Below are the code and all the weights of a small trained network. Each question names an input and a class and asks about switching units off, where a switched-off unit gives its printed mean instead of its output.

import numpy as np


def w(rows, s, z=0):
    codes = np.array(rows[::2]) - 128.0
    scale = np.full(codes.shape[1], s)
    scale[-1] = z or s
    return codes * scale


def norm(h):
    return h / np.sqrt((h * h).mean(-1, keepdims=True) + 1e-5)


def f(y):
    return y / 2 * (1 + np.tanh(0.7978845608 * (y + 0.044715 * y**3)))


def log_softmax(a):
    a = a - a.max(-1, keepdims=True)
    return a - np.log(np.exp(a).sum(-1, keepdims=True))


def net(x, mask):
    res = np.array(x, float).reshape(1, 4) / 4 @ E
    u = 0
    for l in range(3):
        y = f(norm(res) @ A[l][:, :-1].T + A[l][:, -1])
        res = res + np.where(mask[u : u + 4], y, B[l][:, -1]) @ B[l][:, :-1]
        u += 4
    return log_softmax(norm(res)[-1] @ U[:, :-1].T + U[:, -1])


A, B = {}, {}
E = w([
[103,94,181,161,51,195,176,129],'x0',
[64,98,106,149,113,51,172,163],'x1',
[26,189,183,112,117,105,95,74],'x2',
[78,42,111,128,122,150,3,162],'x3',
],0.0047)
A[0] = w([
[100,94,204,151,54,176,173,136,58],'L0N0',
[226,135,253,66,136,179,73,111,68],'L0N1',
[49,104,120,109,135,63,204,206,3],'L0N2',
[88,167,235,89,110,110,84,37,82],'L0N3',
],0.0057,0.0031)
B[0] = w([
[239,88,230,115,194,34,39,73,236],'L0N0',
[162,172,32,254,192,160,114,60,229],'L0N1',
[115,123,40,197,159,207,101,67,187],'L0N2',
[32,72,110,37,194,185,221,181,251],'L0N3',
],0.0059,0.0023)
A[1] = w([
[138,178,71,59,200,2,104,140,3],'L1N0',
[148,205,145,112,98,94,217,67,98],'L1N1',
[142,117,243,152,60,143,174,142,59],'L1N2',
[62,78,133,237,102,2,175,157,26],'L1N3',
],0.0059,0.0019)
B[1] = w([
[206,131,251,100,158,183,82,94,227],'L1N0',
[123,137,55,208,89,68,27,255,254],'L1N1',
[211,157,162,79,139,123,66,116,176],'L1N2',
[184,192,107,173,229,249,124,59,218],'L1N3',
],0.007,0.0025)
A[2] = w([
[234,43,60,75,121,157,176,180,38],'L2N0',
[148,135,55,122,218,139,125,103,252],'L2N1',
[236,126,79,114,85,193,136,169,100],'L2N2',
[70,58,109,130,82,150,3,123,73],'L2N3',
],0.0062,0.0023)
B[2] = w([
[2,255,197,50,166,143,132,109,182],'L2N0',
[122,40,145,172,20,130,154,99,253],'L2N1',
[29,78,115,91,160,106,131,128,206],'L2N2',
[217,237,90,170,122,63,217,180,184],'L2N3',
],0.007,0.0052)
U = w([
[126,122,62,208,154,196,140,47,152],'0',
[25,154,145,50,160,132,171,144,146],'1',
[169,183,82,176,100,55,133,251,134],'2',
[205,111,204,96,147,128,75,93,146],'3',
[125,64,134,118,88,103,150,128,138],'4',
[132,124,110,89,63,99,131,124,1],'5',
],0.012,0.0085)

Each question gives the input, the list of numbers given to net, and the class t.
The units are the neurons (one row each of A and B). Each row of codes is followed by its name. A weight is (code - 128) times the scale printed after its matrix; where a second scale follows, it is the last column's (A, B and U).
mask holds one flag per neuron, layer by layer. A switched-off neuron (its flag False) gives its mean, the last column of its row in B, instead of its output. The means were averaged over made-up inputs and are rounded, as every weight is.
A unit's drop is (log p(t) with every unit on - log p(t) with that unit switched off) / (log p(t) with every unit on - log p(t) with every unit switched off).
The circuit of an input: a set's keep is (log p(t) with only the set's units on - log p(t) with every unit switched off) / (log p(t) with every unit on - log p(t) with every unit switched off). Starting from all 12 units, units are removed one at a time, each time the one whose removal leaves the highest keep (on an exact tie, the one counted first), for as long as the keep stays at least 0.8.
units of the circuit, in order: the units of the circuit, biggest drop first
most important unit: the unit with the biggest drop
k most important neurons: the k neurons with the biggest drops, biggest first
top k neurons in layer l: the k neurons of layer l with the biggest drops, biggest first
drop of u: that unit's drop, to one decimal
input [7,4,-3,4], class 3: most important unit	L0N0
input [-8,7,2,6], class 3: 2 most important neurons	[L1N0, L1N1]
input [5,-1,3,4], class 3: 3 most important neurons	[L0N0, L1N1, L0N2]
input [-4,-4,-7,7], class 1: 4 most important neurons	[L2N0, L1N1, L2N2, L0N0]
input [7,7,-5,8], class 2: 3 most important neurons	[L2N3, L0N1, L1N0]
input [5,-5,-8,2], class 1: top 2 neurons in layer 2	[L2N0, L2N2]
input [1,-6,7,6], class 1: 4 most important neurons	[L0N3, L1N1, L1N3, L0N2]
input [-4,1,4,5], class 2: top 2 neurons in layer 2	[L2N3, L2N0]
input [-4,-5,3,5], class 0: 3 most important neurons	[L0N1, L1N1, L0N0]
input [7,5,-3,1], class 3: 3 most important neurons	[L0N0, L0N1, L1N2]
input [7,-1,-7,-7], class 1: 2 most important neurons	[L2N0, L2N2]
input [-5,-7,8,2], class 1: 2 most important neurons	[L0N3, L1N3]
input [-5,-5,-6,1], class 1: units of the circuit, in order	[L2N0, L2N2]
input [-1,3,-5,0], class 1: units of the circuit, in order	[L2N0]
input [-3,-2,-3,0], class 4: 3 most important neurons	[L2N1, L0N0, L0N3]
input [-6,6,3,7], class 2: 3 most important neurons	[L2N3, L0N0, L0N1]
input [7,-3,-2,7], class 2: 3 most important neurons	[L2N3, L1N0, L1N3]
input [-2,2,-2,1], class 4: 2 most important neurons	[L0N0, L2N1]
input [-8,8,-8,-1], class 0: 3 most important neurons	[L1N3, L0N3, L0N0]
input [-2,-7,-1,3], class 0: units of the circuit, in order	[L0N1]
input [8,4,-2,7], class 3: 2 most important neurons	[L0N0, L1N1]
input [0,-6,-7,-4], class 1: top 2 neurons in layer 0	[L0N2, L0N0]
input [-8,4,2,7], class 3: top 2 neurons in layer 1	[L1N0, L1N1]
input [5,5,3,5], class 0: top 2 neurons in layer 1	[L1N3, L1N1]
input [-7,-5,7,-8], class 2: top 2 neurons in layer 1	[L1N1, L1N3]
input [-4,7,4,7], class 0: top 2 neurons in layer 1	[L1N3, L1N1]
input [7,4,-1,-8], class 2: units of the circuit, in order	[L1N1]
input [6,4,4,-1], class 3: drop of L1N2	0.1
input [-4,-7,0,-1], class 0: drop of L0N1	0.5
input [4,-5,3,-8], class 2: drop of L1N1	0.8
